Below is a small trained network, with its code and all its weights. Each question gives an input and a target symbol and asks what happens when units are switched off, that is, made to give their printed mean instead of their output.

import numpy as np


def w(rows, s, z=0):
    codes = np.array(rows[::2]) - 128.0
    scale = np.full(codes.shape[1], s)
    scale[-1] = z or s
    return codes * scale


def f(y):
    return np.maximum(y, 0)


def softmax(a):
    e = np.exp(a - a.max(-1, keepdims=True))
    return e / e.sum(-1, keepdims=True)


def log_softmax(a):
    a = a - a.max(-1, keepdims=True)
    return a - np.log(np.exp(a).sum(-1, keepdims=True))


def net(x, mask):
    ids = ['ΓΞΠΣΦβδεζηλμτψ'.index(c) for c in x.split()]
    T = len(ids)
    res = E[ids] + P[:T]
    u = 0
    for l in range(2):
        q, k, v = (res @ M[l].T for M in (Q, K, V))
        z = softmax(np.where(np.tri(T) > 0, q @ k.T / 4**0.5, -1e9)) @ v
        res = res + np.where(mask[u], z, O[l][:, -1]) @ O[l][:, :-1]
        u += 1
        y = f(res @ A[l][:, :-1].T + A[l][:, -1])
        res = res + np.where(mask[u : u + 12], y, B[l][:, -1]) @ B[l][:, :-1]
        u += 12
    return log_softmax(res[-1] @ U[:, :-1].T + U[:, -1])


Q, K, V, O, A, B = {}, {}, {}, {}, {}, {}
E = w([
[166,143,84],'Γ',
[98,166,173],'Ξ',
[159,217,150],'Π',
[124,147,111],'Σ',
[106,188,150],'Φ',
[106,201,161],'β',
[153,128,93],'δ',
[136,173,126],'ε',
[208,193,110],'ζ',
[114,196,168],'η',
[122,104,80],'λ',
[182,63,53],'μ',
[39,175,217],'τ',
[22,2,165],'ψ',
],0.0045)
P = w([
[154,120,190],'0',
[154,75,223],'1',
[110,80,191],'2',
[62,140,105],'3',
[5,139,60],'4',
[10,154,106],'5',
[15,141,162],'6',
],0.002)
Q[0] = w([
[181,146,254],'L0H0',
[146,84,47],'L0H0',
[212,102,151],'L0H0',
[216,96,149],'L0H0',
],0.016)
K[0] = w([
[149,249,34],'L0H0',
[38,88,148],'L0H0',
[32,153,66],'L0H0',
[36,172,62],'L0H0',
],0.013)
V[0] = w([
[253,165,44],'L0H0',
[127,172,163],'L0H0',
[98,77,124],'L0H0',
[128,149,134],'L0H0',
],0.004)
O[0] = w([
[130,99,255,110],'L0H0',
[134,89,141,1],'L0H0',
[115,178,82,252],'L0H0',
[132,102,138,69],'L0H0',
],0.0067,0.00024)
A[0] = w([
[135,129,136,75],'L0N0',
[165,101,43,93],'L0N1',
[133,120,140,28],'L0N2',
[136,126,125,72],'L0N3',
[126,156,68,43],'L0N4',
[116,197,2,190],'L0N5',
[34,173,153,7],'L0N6',
[132,127,137,65],'L0N7',
[132,127,127,87],'L0N8',
[139,126,131,85],'L0N9',
[133,127,131,98],'L0N10',
[160,101,198,62],'L0N11',
],0.0078,0.0011)
B[0] = w([
[129,137,115,128],'L0N0',
[168,49,172,215],'L0N1',
[136,132,111,128],'L0N2',
[128,131,120,128],'L0N3',
[143,158,176,144],'L0N4',
[188,99,248,251],'L0N5',
[152,58,242,166],'L0N6',
[138,122,116,128],'L0N7',
[128,138,127,128],'L0N8',
[125,129,117,128],'L0N9',
[131,121,119,128],'L0N10',
[139,135,67,139],'L0N11',
],0.014,0.0013)
Q[1] = w([
[255,90,86],'L1H0',
[173,73,237],'L1H0',
[117,157,250],'L1H0',
[76,189,20],'L1H0',
],0.011)
K[1] = w([
[59,240,174],'L1H0',
[40,59,238],'L1H0',
[48,2,151],'L1H0',
[219,191,12],'L1H0',
],0.0097)
V[1] = w([
[131,211,166],'L1H0',
[141,98,117],'L1H0',
[129,80,110],'L1H0',
[252,133,137],'L1H0',
],0.018)
O[1] = w([
[98,158,226,2],'L1H0',
[154,109,96,185],'L1H0',
[153,110,77,208],'L1H0',
[252,61,202,197],'L1H0',
],0.017,0.0027)
A[1] = w([
[115,129,151,199],'L1N0',
[127,145,156,42],'L1N1',
[126,156,171,2],'L1N2',
[171,95,119,210],'L1N3',
[121,125,134,87],'L1N4',
[107,130,91,209],'L1N5',
[206,247,110,240],'L1N6',
[115,135,166,246],'L1N7',
[99,173,131,211],'L1N8',
[138,169,134,135],'L1N9',
[134,161,143,102],'L1N10',
[175,108,184,128],'L1N11',
],0.015,0.0033)
B[1] = w([
[111,143,104,140],'L1N0',
[141,108,168,132],'L1N1',
[148,91,192,134],'L1N2',
[105,136,45,252],'L1N3',
[133,128,118,128],'L1N4',
[125,57,127,163],'L1N5',
[151,1,167,153],'L1N6',
[99,181,89,150],'L1N7',
[75,155,159,142],'L1N8',
[107,132,155,132],'L1N9',
[117,125,162,132],'L1N10',
[209,159,176,227],'L1N11',
],0.03,0.011)
U = w([
[87,162,174,129],'Γ',
[105,163,119,76],'Ξ',
[197,135,105,178],'Π',
[37,253,125,140],'Σ',
[171,96,80,149],'Φ',
[95,170,168,116],'β',
[176,45,196,3],'δ',
[149,137,187,131],'ε',
[143,172,48,133],'ζ',
[140,84,200,133],'η',
[76,197,140,66],'λ',
[122,127,134,36],'μ',
[4,30,74,173],'τ',
[110,170,179,153],'ψ',
],0.0039,0.0057)

Each question gives the input, a string of symbols that net reads in full, and the target symbol t.
The units are the heads (4 rows each of Q, K, V and O) and the neurons (one row each of A and B). Each row of codes is followed by its name. A weight is (code - 128) times the scale printed after its matrix; where a second scale follows, it is the last column's (O, A, B and U).
mask holds one flag per unit, layer by layer, with each layer's heads first. A switched-off unit (its flag False) gives its mean, the last column of its rows in O or B, instead of its output. The means were averaged over made-up inputs and are rounded, as every weight is.
A unit's drop is (log p(t) with every unit on - log p(t) with that unit switched off) / (log p(t) with every unit on - log p(t) with every unit switched off).
The circuit of an input: a set's keep is (log p(t) with only the set's units on - log p(t) with every unit switched off) / (log p(t) with every unit on - log p(t) with every unit switched off). Starting from the 12 units with the biggest drops (on a tie, the unit counted first), units are removed one at a time, each time the one whose removal leaves the highest keep (on an exact tie, the one counted first), for as long as the keep stays at least 0.8.
circuit, biggest first: the units of the circuit, biggest drop first
most important unit: the unit with the biggest drop
top k neurons: the k neurons with the biggest drops, biggest first
top k neurons in layer l: the k neurons of layer l with the biggest drops, biggest first
input μ ψ Ξ, target τ: circuit, biggest first	[L1N11, L1H0]
input μ Π ψ Π μ, target τ: circuit, biggest first	[L1H0, L0N5, L1N11, L0N1]
input μ μ ψ μ ψ τ, target τ: top neuron	[L1N11]
input Π μ ψ μ Π, target τ: top 4 neurons	[L1N11, L0N5, L0N6, L1N6]
input μ β ψ ψ μ Ξ, target τ: circuit, biggest first	[L1H0, L1N11]
input Π μ ζ τ η, target Σ: top 2 neurons	[L0N6, L0N5]
input μ μ μ ψ ψ ψ Σ, target τ: circuit, biggest first	[L1H0, L1N11]
input μ μ ψ Π Φ, target τ: circuit, biggest first	[L1H0, L1N11, L0N5]
input η η ψ ψ β, target τ: circuit, biggest first	[L1H0, L1N11]
input ψ Π λ, target τ: circuit, biggest first	[L1N11, L1H0]
input μ μ λ ψ ψ μ ε, target τ: top 2 neurons	[L1N11, L1N5]
input η ψ Φ, target τ: circuit, biggest first	[L1N11, L1H0]
input ψ ζ μ ψ Π, target τ: circuit, biggest first	[L1H0, L1N11]
input μ ψ δ, target τ: top 3 neurons	[L1N11, L0N5, L1N5]
input Γ μ β ε ψ μ η, target τ: circuit, biggest first	[L1N11, L1H0]
input μ μ ζ μ ψ ψ, target τ: top 3 neurons	[L1N11, L1N5, L0N6]
input η μ μ Π ζ μ τ, target Σ: most important unit	L0N6
input ψ μ ε, target τ: top 2 neurons in layer 1	[L1N11, L1N6]
input μ β ψ, target τ: top 3 neurons	[L1N11, L1N5, L0N5]
input ψ Π μ ψ λ μ, target τ: most important unit	L1H0
input μ ψ μ ψ μ β, target τ: top 2 neurons	[L1N11, L0N6]
input μ μ ψ Π β ψ δ, target τ: top 3 neurons	[L1N11, L1N5, L0N5]
